Below are the code and all the weights of a small trained network. Each question names an input and a class and asks about switching units off, where a switched-off unit gives its printed mean instead of its output.

import numpy as np


def w(rows, s, z=0):
    codes = np.array(rows[::2]) - 128.0
    scale = np.full(codes.shape[1], s)
    scale[-1] = z or s
    return codes * scale


def f(y):
    return y / 2 * (1 + np.tanh(0.7978845608 * (y + 0.044715 * y**3)))


def log_softmax(a):
    a = a - a.max(-1, keepdims=True)
    return a - np.log(np.exp(a).sum(-1, keepdims=True))


def net(x, mask):
    res = np.array(x, float).reshape(1, 7) / 4 @ E
    y = f(res @ A[0][:, :-1].T + A[0][:, -1])
    res = res + np.where(mask, y, B[0][:, -1]) @ B[0][:, :-1]
    return log_softmax(res[-1] @ U[:, :-1].T + U[:, -1])


A, B = {}, {}
E = w([
[225,231,89,68,214,102,150,130],'x0',
[119,23,164,174,132,154,254,144],'x1',
[119,128,42,65,198,89,127,194],'x2',
[58,127,191,190,201,147,219,181],'x3',
[138,157,128,97,96,239,114,80],'x4',
[139,187,66,70,111,97,179,205],'x5',
[93,144,145,169,187,39,70,78],'x6',
],0.0095)
A[0] = w([
[141,138,59,100,194,84,155,240,254],'neuron 1',
[140,90,233,158,152,176,191,60,167],'neuron 2',
[7,100,157,187,166,68,130,224,163],'neuron 3',
[118,127,165,88,63,175,34,121,169],'neuron 4',
[132,74,186,156,65,166,144,52,209],'neuron 5',
[86,92,148,156,181,148,134,183,145],'neuron 6',
[150,199,107,119,145,114,30,108,149],'neuron 7',
[180,197,99,114,67,127,58,57,223],'neuron 8',
[151,118,56,105,138,157,167,195,117],'neuron 9',
[161,97,107,87,124,120,161,119,130],'neuron 10',
[171,183,67,96,190,96,113,152,151],'neuron 11',
],0.012,0.0061)
B[0] = w([
[137,85,147,47,102,95,202,110,253],'neuron 1',
[159,77,175,201,159,190,162,165,212],'neuron 2',
[74,125,180,140,95,28,155,85,216],'neuron 3',
[64,209,76,157,103,162,40,176,208],'neuron 4',
[110,137,149,182,153,214,143,158,223],'neuron 5',
[62,120,128,117,100,136,145,41,178],'neuron 6',
[153,185,130,155,182,74,60,115,225],'neuron 7',
[146,186,89,122,151,166,55,164,250],'neuron 8',
[152,118,120,84,91,161,176,112,197],'neuron 9',
[128,59,116,72,129,172,136,158,157],'neuron 10',
[254,144,136,85,152,66,92,88,223],'neuron 11',
],0.01,0.019)
U = w([
[95,194,63,152,119,165,60,155,101],'0',
[44,129,159,147,131,66,173,77,133],'1',
[200,181,106,111,254,83,88,85,38],'2',
[174,121,85,47,111,125,190,138,111],'3',
[119,110,162,213,153,204,172,139,249],'4',
],0.0095,0.0013)

Each question gives the input, the list of numbers given to net, and the class t.
The units are the neurons (one row each of A and B). Each row of codes is followed by its name. A weight is (code - 128) times the scale printed after its matrix; where a second scale follows, it is the last column's (A, B and U).
mask holds one flag per neuron, in row order. A switched-off neuron (its flag False) gives its mean, the last column of its row in B, instead of its output. The means were averaged over made-up inputs and are rounded, as every weight is.
A unit's drop is (log p(t) with every unit on - log p(t) with that unit switched off) / (log p(t) with every unit on - log p(t) with every unit switched off).
The circuit of an input: a set's keep is (log p(t) with only the set's units on - log p(t) with every unit switched off) / (log p(t) with every unit on - log p(t) with every unit switched off). Starting from all 11 units, units are removed one at a time, each time the one whose removal leaves the highest keep (on an exact tie, the one counted first), for as long as the keep stays at least 0.8.
units of the circuit, in order: the units of the circuit, biggest drop first
unit that matters most: the unit with the biggest drop
top k neurons: the k neurons with the biggest drops, biggest first
drop when u is switched off: that unit's drop, to one decimal
input [-5,-2,-4,-1,-1,-6,4], class 4: unit that matters most => neuron 2
input [-7,5,-2,4,-4,2,0], class 1: top 2 neurons => neuron 3; neuron 6
input [3,-6,-4,-1,-1,-5,-2], class 0: top 2 neurons => neuron 4; neuron 11
input [8,1,4,4,5,7,4], class 3: top 2 neurons => neuron 1; neuron 9
input [-4,5,5,0,-3,-7,1], class 1: top 3 neurons => neuron 3; neuron 6; neuron 8
input [-3,-5,-1,3,2,-6,1], class 0: top 2 neurons => neuron 4; neuron 1
input [1,-6,2,5,7,-6,3], class 0: top 2 neurons => neuron 11; neuron 4
input [-1,-4,-7,1,4,-7,3], class 0: top 2 neurons => neuron 4; neuron 8
input [0,3,-5,-7,7,-2,-5], class 0: top 2 neurons => neuron 4; neuron 8
input [-7,5,-1,-6,-2,4,-4], class 4: top 2 neurons => neuron 8; neuron 5
input [-2,4,0,8,1,7,-7], class 1: top 2 neurons => neuron 3; neuron 6
input [4,-3,6,-7,-8,6,-5], class 3: top 3 neurons => neuron 1; neuron 9; neuron 10
input [-8,7,7,-5,-6,6,1], class 1: drop when neuron 3 is switched off => 1.8
input [3,-6,3,6,2,0,-6], class 3: drop when neuron 1 is switched off => 0.3
input [-5,5,5,6,-3,-3,-7], class 1: units of the circuit, in order => neuron 3
input [4,6,4,2,-1,8,3], class 3: drop when neuron 3 is switched off => 0.0
